Below are the code and all the weights of a small trained network. Each question names an input and a target symbol and asks about switching units off, where a switched-off unit gives its printed mean instead of its output.

import numpy as np


def w(rows, s, z=0):
    codes = np.array(rows[::2]) - 128.0
    scale = np.full(codes.shape[1], s)
    scale[-1] = z or s
    return codes * scale


def norm(h):
    return h / np.sqrt((h * h).mean(-1, keepdims=True) + 1e-5)


def f(y):
    return y / 2 * (1 + np.tanh(0.7978845608 * (y + 0.044715 * y**3)))


def softmax(a):
    e = np.exp(a - a.max(-1, keepdims=True))
    return e / e.sum(-1, keepdims=True)


def log_softmax(a):
    a = a - a.max(-1, keepdims=True)
    return a - np.log(np.exp(a).sum(-1, keepdims=True))


def net(x, mask):
    ids = ['γεζθμξψω'.index(c) for c in x.split()]
    T = len(ids)
    res = E[ids] + P[:T]
    u = 0
    for l in range(2):
        q, k, v = (norm(res) @ M[l].T for M in (Q, K, V))
        z = softmax(np.where(np.tri(T) > 0, q @ k.T / 4**0.5, -1e9)) @ v
        res = res + np.where(mask[u], z, O[l][:, -1]) @ O[l][:, :-1]
        u += 1
        y = f(norm(res) @ A[l][:, :-1].T + A[l][:, -1])
        res = res + np.where(mask[u : u + 12], y, B[l][:, -1]) @ B[l][:, :-1]
        u += 12
    return log_softmax(norm(res)[-1] @ U[:, :-1].T + U[:, -1])


Q, K, V, O, A, B = {}, {}, {}, {}, {}, {}
E = w([
[212,162,124],'γ',
[2,126,132],'ε',
[83,11,86],'ζ',
[168,76,102],'θ',
[158,195,137],'μ',
[230,157,48],'ξ',
[158,192,138],'ψ',
[152,195,140],'ω',
],0.009)
P = w([
[138,163,54],'0',
[141,155,93],'1',
[151,146,116],'2',
[148,131,133],'3',
[145,123,146],'4',
[141,115,178],'5',
[152,108,220],'6',
[161,91,255],'7',
],0.0081)
Q[0] = w([
[10,83,111],'0.h1',
[26,150,120],'0.h1',
[112,143,120],'0.h1',
[103,155,254],'0.h1',
],0.0076)
K[0] = w([
[119,152,2],'0.h1',
[107,182,81],'0.h1',
[90,58,144],'0.h1',
[84,173,54],'0.h1',
],0.0077)
V[0] = w([
[56,151,127],'0.h1',
[140,54,62],'0.h1',
[156,192,108],'0.h1',
[126,150,2],'0.h1',
],0.0071)
O[0] = w([
[192,37,149,51],'0.h1',
[83,131,237,178],'0.h1',
[45,160,134,205],'0.h1',
[87,231,254,254],'0.h1',
],0.0046,0.0043)
A[0] = w([
[112,74,134,101],'0.n1',
[127,134,2,84],'0.n2',
[43,152,151,39],'0.n3',
[185,51,92,64],'0.n4',
[68,114,179,4],'0.n5',
[62,147,61,150],'0.n6',
[154,105,166,110],'0.n7',
[102,111,139,82],'0.n8',
[109,123,103,96],'0.n9',
[133,128,121,92],'0.n10',
[86,105,103,81],'0.n11',
[116,88,126,37],'0.n12',
],0.0098,0.0022)
B[0] = w([
[59,132,87,93],'0.n1',
[77,53,158,104],'0.n2',
[180,45,127,255],'0.n3',
[113,106,175,62],'0.n4',
[97,79,66,211],'0.n5',
[132,210,208,157],'0.n6',
[118,193,180,195],'0.n7',
[98,111,96,73],'0.n8',
[162,102,136,31],'0.n9',
[136,117,111,84],'0.n10',
[124,66,125,51],'0.n11',
[139,255,44,18],'0.n12',
],0.0046,0.0009)
Q[1] = w([
[136,90,126],'1.h1',
[152,124,254],'1.h1',
[184,121,199],'1.h1',
[164,167,126],'1.h1',
],0.0092)
K[1] = w([
[85,125,198],'1.h1',
[166,99,255],'1.h1',
[191,20,254],'1.h1',
[233,131,123],'1.h1',
],0.0056)
V[1] = w([
[247,96,200],'1.h1',
[38,167,180],'1.h1',
[181,142,56],'1.h1',
[135,154,254],'1.h1',
],0.0079)
O[1] = w([
[90,218,83,161],'1.h1',
[164,2,68,195],'1.h1',
[117,138,200,122],'1.h1',
[117,87,35,254],'1.h1',
],0.0087,0.0042)
A[1] = w([
[154,138,85,91],'1.n1',
[109,175,204,80],'1.n2',
[8,54,84,34],'1.n3',
[92,128,106,96],'1.n4',
[108,79,127,116],'1.n5',
[198,129,193,153],'1.n6',
[189,124,173,111],'1.n7',
[133,105,111,161],'1.n8',
[132,138,90,107],'1.n9',
[120,81,96,2],'1.n10',
[136,171,57,20],'1.n11',
[158,136,246,207],'1.n12',
],0.014,0.0043)
B[1] = w([
[127,64,158,203],'1.n1',
[2,255,157,137],'1.n2',
[58,254,93,253],'1.n3',
[113,68,108,122],'1.n4',
[141,188,188,162],'1.n5',
[11,47,131,172],'1.n6',
[65,34,67,144],'1.n7',
[119,140,187,159],'1.n8',
[117,93,162,176],'1.n9',
[86,167,101,139],'1.n10',
[167,89,167,246],'1.n11',
[21,44,236,150],'1.n12',
],0.0054,0.0047)
U = w([
[157,111,142,119],'γ',
[98,169,227,211],'ε',
[130,100,130,137],'ζ',
[147,144,5,2],'θ',
[152,102,152,120],'μ',
[187,227,102,121],'ξ',
[107,12,113,81],'ψ',
[72,19,205,138],'ω',
],0.016,0.0083)

Each question gives the input, a string of symbols that net reads in full, and the target symbol t.
The units are the heads (4 rows each of Q, K, V and O) and the neurons (one row each of A and B). Each row of codes is followed by its name. A weight is (code - 128) times the scale printed after its matrix; where a second scale follows, it is the last column's (O, A, B and U).
mask holds one flag per unit, layer by layer, with each layer's heads first. A switched-off unit (its flag False) gives its mean, the last column of its rows in O or B, instead of its output. The means were averaged over made-up inputs and are rounded, as every weight is.
A unit's drop is (log p(t) with every unit on - log p(t) with that unit switched off) / (log p(t) with every unit on - log p(t) with every unit switched off).
The circuit of an input: a set's keep is (log p(t) with only the set's units on - log p(t) with every unit switched off) / (log p(t) with every unit on - log p(t) with every unit switched off). Starting from the 12 units with the biggest drops (on a tie, the unit counted first), units are removed one at a time, each time the one whose removal leaves the highest keep (on an exact tie, the one counted first), for as long as the keep stays at least 0.8.
circuit, biggest first: the units of the circuit, biggest drop first
k most important neurons: the k neurons with the biggest drops, biggest first
k most important neurons of layer l: the k neurons of layer l with the biggest drops, biggest first
drop of u: that unit's drop, to one decimal
input ξ ξ γ ξ ξ ε ξ, target ψ: circuit, biggest first => 1.n7
input ξ ξ γ γ ω, target ξ: circuit, biggest first => 0.h1; 1.n6
input γ ω γ γ ζ ζ γ, target ω: 4 most important neurons => 1.n3; 1.n6; 0.n3; 1.n7
input γ γ ξ γ ζ ξ, target ω: 2 most important neurons => 1.n6; 1.n3
input ξ ψ ξ γ, target ε: 2 most important neurons => 1.n2; 0.n1
input ζ ε γ γ ψ, target ξ: 2 most important neurons of layer 0 => 0.n5; 0.n2
input ζ ζ γ γ ω, target ξ: 2 most important neurons => 0.n5; 0.n2
input ξ ζ ξ γ, target ε: 2 most important neurons => 1.n2; 0.n5
input ε ξ ε ξ ξ ζ ξ, target ω: 2 most important neurons => 1.n6; 0.n3
input γ ω ε ε ε, target ψ: 3 most important neurons => 0.n3; 0.n6; 1.n2
input ζ ε ξ ζ ε γ γ γ, target ξ: 3 most important neurons => 0.n5; 0.n12; 0.n1
input θ ξ ξ ζ θ ω, target θ: circuit, biggest first => 1.h1; 0.h1
input ξ ζ ξ ξ ψ ζ ζ ψ, target ω: 3 most important neurons of layer 0 => 0.n5; 0.n7; 0.n3
input ε ε μ μ ε ψ ε μ, target ψ: circuit, biggest first => 1.h1
input ε ξ γ ζ μ, target ω: 2 most important neurons => 0.n3; 1.n3
input ξ γ ω γ ξ ε γ ψ, target ξ: drop of 1.h1 => 1.8
input ψ ξ γ γ μ, target ξ: drop of 0.n12 => 0.2
input ε ξ ξ ζ γ γ, target ξ: drop of 0.n6 => 0.9
input μ ψ ξ ξ ξ ζ ψ, target ω: drop of 0.h1 => 0.3
input γ ζ ω, target ω: most important neuron => 0.n5
